Here is a tiny trained network, its code and every weight. The questions are about switching its units off for an input and a class, where a switched-off unit gives its printed mean instead of its output.

import numpy as np


def w(rows, s, z=0):
    codes = np.array(rows[::2]) - 128.0
    scale = np.full(codes.shape[1], s)
    scale[-1] = z or s
    return codes * scale


def f(y):
    return y / 2 * (1 + np.tanh(0.7978845608 * (y + 0.044715 * y**3)))


def log_softmax(a):
    a = a - a.max(-1, keepdims=True)
    return a - np.log(np.exp(a).sum(-1, keepdims=True))


def net(x, mask):
    res = np.array(x, float).reshape(1, 3) / 4 @ E
    y = f(res @ A[0][:, :-1].T + A[0][:, -1])
    res = res + np.where(mask, y, B[0][:, -1]) @ B[0][:, :-1]
    return log_softmax(res[-1] @ U[:, :-1].T + U[:, -1])


A, B = {}, {}
E = w([
[89,231,140,254,192,105],'x0',
[37,12,144,145,122,186],'x1',
[140,180,214,119,33,215],'x2',
],0.0095)
A[0] = w([
[94,129,141,101,130,94,142],'n1',
[138,151,206,226,84,125,80],'n2',
[203,120,153,64,100,134,63],'n3',
[162,108,72,236,44,118,124],'n4',
[91,248,165,124,168,135,110],'n5',
[155,117,61,146,178,23,197],'n6',
[15,78,199,175,72,146,98],'n7',
[139,128,11,131,234,73,68],'n8',
[54,132,181,216,200,95,2],'n9',
[152,194,155,115,115,133,96],'n10',
[168,97,139,1,18,58,138],'n11',
[59,46,26,75,174,152,128],'n12',
[9,123,105,172,116,214,110],'n13',
[35,148,128,198,138,95,152],'n14',
[98,13,109,77,143,90,129],'n15',
],0.0097,0.009)
B[0] = w([
[156,132,170,120,80,124,138],'n1',
[99,75,207,177,93,187,170],'n2',
[144,189,137,116,164,174,158],'n3',
[141,166,149,137,119,103,135],'n4',
[118,88,202,156,123,117,195],'n5',
[100,148,97,60,105,135,254],'n6',
[164,208,48,112,128,174,206],'n7',
[157,255,122,103,155,216,220],'n8',
[60,166,83,75,79,116,175],'n9',
[112,84,148,179,187,140,154],'n10',
[182,182,112,75,113,170,233],'n11',
[78,74,157,158,125,87,225],'n12',
[156,181,70,101,130,144,198],'n13',
[132,141,151,82,144,220,210],'n14',
[85,62,126,201,142,24,222],'n15',
],0.0092,0.011)
U = w([
[105,131,42,70,61,113,213],'0',
[166,149,127,120,178,182,5],'1',
[80,66,200,253,112,28,181],'2',
],0.013,0.0014)

Each question gives the input, the list of numbers given to net, and the class t.
The units are the neurons (one row each of A and B). Each row of codes is followed by its name. A weight is (code - 128) times the scale printed after its matrix; where a second scale follows, it is the last column's (A, B and U).
mask holds one flag per neuron, in row order. A switched-off neuron (its flag False) gives its mean, the last column of its row in B, instead of its output. The means were averaged over made-up inputs and are rounded, as every weight is.
A unit's drop is (log p(t) with every unit on - log p(t) with that unit switched off) / (log p(t) with every unit on - log p(t) with every unit switched off).
The circuit of an input: a set's keep is (log p(t) with only the set's units on - log p(t) with every unit switched off) / (log p(t) with every unit on - log p(t) with every unit switched off). Starting from the 12 units with the biggest drops (on a tie, the unit counted first), units are removed one at a time, each time the one whose removal leaves the highest keep (on an exact tie, the one counted first), for as long as the keep stays at least 0.8.
circuit, biggest first: the units of the circuit, biggest drop first
top k neurons: the k neurons with the biggest drops, biggest first
drop of u: that unit's drop, to one decimal
input [5,5,-6], class 0: circuit, biggest first -> [n9]
input [-2,3,-7], class 2: top 2 neurons -> [n15; n12]
input [7,4,-4], class 0: top 2 neurons -> [n9; n6]
input [-5,1,-3], class 2: circuit, biggest first -> [n15; n12]
input [8,4,-3], class 0: top 2 neurons -> [n9; n6]
input [-6,-2,7], class 1: top 2 neurons -> [n3; n6]
input [7,5,0], class 0: top 2 neurons -> [n9; n8]
input [-7,-8,2], class 1: drop of n3 -> 0.3
input [-3,-2,5], class 1: drop of n14 -> -0.1
input [-8,-3,4], class 1: drop of n3 -> 0.6
